Here is a tiny trained network, its code and every weight. The questions are about switching its units off for an input and a target symbol, where a switched-off unit gives its printed mean instead of its output.

import numpy as np


def w(rows, s, z=0):
    codes = np.array(rows[::2]) - 128.0
    scale = np.full(codes.shape[1], s)
    scale[-1] = z or s
    return codes * scale


def f(y):
    return y / 2 * (1 + np.tanh(0.7978845608 * (y + 0.044715 * y**3)))


def softmax(a):
    e = np.exp(a - a.max(-1, keepdims=True))
    return e / e.sum(-1, keepdims=True)


def log_softmax(a):
    a = a - a.max(-1, keepdims=True)
    return a - np.log(np.exp(a).sum(-1, keepdims=True))


def net(x, mask):
    ids = ['αβεζηθλμξπσφψω'.index(c) for c in x.split()]
    T = len(ids)
    res = E[ids] + P[:T]
    u = 0
    for l in range(3):
        r = res
        for j in range(2):
            rows = slice(2 * j, 2 * j + 2)
            q, k, v = (r @ M[l][rows].T for M in (Q, K, V))
            z = softmax(np.where(np.tri(T) > 0, q @ k.T / 2**0.5, -1e9)) @ v
            o = O[l][rows]
            res = res + np.where(mask[u + j], z, o[:, -1]) @ o[:, :-1]
        u += 2
        y = f(res @ A[l][:, :-1].T + A[l][:, -1])
        res = res + np.where(mask[u : u + 4], y, B[l][:, -1]) @ B[l][:, :-1]
        u += 4
    return log_softmax(res[-1] @ U[:, :-1].T + U[:, -1])


Q, K, V, O, A, B = {}, {}, {}, {}, {}, {}
E = w([
[108,102,84],'α',
[105,173,204],'β',
[130,88,101],'ε',
[136,110,150],'ζ',
[144,122,167],'η',
[151,137,129],'θ',
[150,128,169],'λ',
[165,182,157],'μ',
[152,137,139],'ξ',
[106,179,207],'π',
[139,167,118],'σ',
[79,2,82],'φ',
[130,102,140],'ψ',
[100,97,69],'ω',
],0.021)
P = w([
[146,184,75],'0',
[191,53,254],'1',
[121,181,118],'2',
[178,49,241],'3',
[104,165,104],'4',
[175,81,233],'5',
[103,157,102],'6',
[183,68,229],'7',
[93,146,94],'8',
[183,73,210],'9',
[111,162,123],'10',
[197,55,217],'11',
[108,154,112],'12',
],0.0088)
Q[0] = w([
[254,90,68],'L0H0',
[109,120,123],'L0H0',
[104,72,169],'L0H1',
[161,101,113],'L0H1',
],0.024)
K[0] = w([
[68,113,6],'L0H0',
[121,81,139],'L0H0',
[153,70,98],'L0H1',
[102,115,162],'L0H1',
],0.023)
V[0] = w([
[146,126,157],'L0H0',
[128,101,43],'L0H0',
[16,252,68],'L0H1',
[60,201,88],'L0H1',
],0.0048)
O[0] = w([
[183,115,64,125],'L0H0',
[2,124,254,144],'L0H0',
[52,88,49,4],'L0H1',
[57,80,98,54],'L0H1',
],0.0042,0.003)
A[0] = w([
[82,251,62,5],'L0N0',
[75,164,164,66],'L0N1',
[173,123,188,98],'L0N2',
[182,131,147,109],'L0N3',
],0.016,0.0025)
B[0] = w([
[6,114,222,185],'L0N0',
[127,167,104,137],'L0N1',
[114,84,92,254],'L0N2',
[102,106,135,190],'L0N3',
],0.017,0.0067)
Q[1] = w([
[128,123,129],'L1H0',
[115,135,82],'L1H0',
[127,92,252],'L1H1',
[126,50,118],'L1H1',
],0.019)
K[1] = w([
[126,133,121],'L1H0',
[147,88,131],'L1H0',
[91,226,61],'L1H1',
[112,95,4],'L1H1',
],0.017)
V[1] = w([
[148,126,12],'L1H0',
[137,246,167],'L1H0',
[253,90,199],'L1H1',
[142,114,138],'L1H1',
],0.0051)
O[1] = w([
[82,167,254,3],'L1H0',
[220,184,90,100],'L1H0',
[114,148,3,12],'L1H1',
[120,128,107,121],'L1H1',
],0.0049,0.0064)
A[1] = w([
[117,183,73,20],'L1N0',
[179,89,171,120],'L1N1',
[148,250,70,29],'L1N2',
[168,146,143,253],'L1N3',
],0.014,0.0038)
B[1] = w([
[6,105,229,112],'L1N0',
[146,205,124,253],'L1N1',
[84,57,60,119],'L1N2',
[206,144,188,134],'L1N3',
],0.017,0.0051)
Q[2] = w([
[112,155,115],'L2H0',
[137,112,144],'L2H0',
[178,2,121],'L2H1',
[107,191,103],'L2H1',
],0.025)
K[2] = w([
[151,103,158],'L2H0',
[120,120,119],'L2H0',
[252,158,191],'L2H1',
[62,149,47],'L2H1',
],0.028)
V[2] = w([
[18,198,6],'L2H0',
[99,191,141],'L2H0',
[151,121,111],'L2H1',
[95,154,93],'L2H1',
],0.012)
O[2] = w([
[171,113,254,77],'L2H0',
[178,155,139,170],'L2H0',
[161,126,116,65],'L2H1',
[127,110,160,2],'L2H1',
],0.0098,0.0021)
A[2] = w([
[151,46,127,130],'L2N0',
[82,61,137,59],'L2N1',
[69,253,102,121],'L2N2',
[56,218,162,1],'L2N3',
],0.011,0.0092)
B[2] = w([
[132,170,128,211],'L2N0',
[197,84,108,210],'L2N1',
[188,138,200,237],'L2N2',
[95,123,6,253],'L2N3',
],0.021,0.0033)
U = w([
[53,33,176,235],'α',
[57,193,90,103],'β',
[108,116,67,154],'ε',
[207,127,70,46],'ζ',
[205,132,61,116],'η',
[72,150,255,185],'θ',
[227,136,78,88],'λ',
[12,113,97,186],'μ',
[132,141,221,226],'ξ',
[50,213,66,128],'π',
[76,86,27,56],'σ',
[238,17,79,2],'φ',
[152,127,66,113],'ψ',
[93,10,113,139],'ω',
],0.0081,0.0048)

Each question gives the input, a string of symbols that net reads in full, and the target symbol t.
The units are the heads (2 rows each of Q, K, V and O) and the neurons (one row each of A and B). Each row of codes is followed by its name. A weight is (code - 128) times the scale printed after its matrix; where a second scale follows, it is the last column's (O, A, B and U).
mask holds one flag per unit, layer by layer, with each layer's heads first. A switched-off unit (its flag False) gives its mean, the last column of its rows in O or B, instead of its output. The means were averaged over made-up inputs and are rounded, as every weight is.
A unit's drop is (log p(t) with every unit on - log p(t) with that unit switched off) / (log p(t) with every unit on - log p(t) with every unit switched off).
The circuit of an input: a set's keep is (log p(t) with only the set's units on - log p(t) with every unit switched off) / (log p(t) with every unit on - log p(t) with every unit switched off). Starting from the 12 units with the biggest drops (on a tie, the unit counted first), units are removed one at a time, each time the one whose removal leaves the highest keep (on an exact tie, the one counted first), for as long as the keep stays at least 0.8.
circuit, biggest first: the units of the circuit, biggest drop first
k most important neurons: the k neurons with the biggest drops, biggest first
k most important neurons of layer l: the k neurons of layer l with the biggest drops, biggest first
drop of u: that unit's drop, to one decimal
input ψ μ ω μ ω φ ω π ω μ, target θ: 2 most important neurons of layer 2 : [L2N3, L2N1]
input ω α ξ ω, target θ: circuit, biggest first : [L2N3, L1H0, L0N2]
input σ ψ μ, target μ: 4 most important neurons : [L2N3, L0N0, L0N2, L1N1]
input α λ ω μ ω φ, target θ: 2 most important neurons : [L2N3, L1N1]
input β σ π, target π: circuit, biggest first : [L2N3]
input ψ α θ α ξ, target ξ: 3 most important neurons : [L0N2, L2N3, L2N2]
input θ ξ α, target α: circuit, biggest first : [L1N1, L2N3, L0N0]
input α λ σ ε μ ω α μ θ φ ψ ε θ, target ξ: 4 most important neurons : [L0N2, L2N3, L0N0, L0N3]
input μ μ σ, target σ: circuit, biggest first : [L2N3, L0N0]
input ω ω η ξ, target θ: 2 most important neurons : [L2N3, L2N1]
input φ ξ β ω ω, target ω: circuit, biggest first : [L2N1, L1N1, L0N0]
input α α ω θ ε μ ω α π, target π: 4 most important neurons : [L2N3, L0N0, L0N1, L0N2]
input π ω σ ε α, target α: 4 most important neurons : [L0N0, L2N3, L1N1, L0N2]
input ω φ α ε, target θ: circuit, biggest first : [L2H0]
input α ε σ α θ, target θ: 2 most important neurons of layer 0 : [L0N2, L0N3]
input α μ ξ ω α μ α λ μ π π ω φ, target φ: 2 most important neurons of layer 2 : [L2N1, L2N3]
input α α ε μ ε ε μ η φ, target φ: drop of L2N1 : 1.4
input α σ ω π α μ α μ φ φ α ζ θ, target θ: drop of L2N3 : 0.4
input φ μ μ λ μ ω ξ, target ξ: drop of L1N2 : 0.1
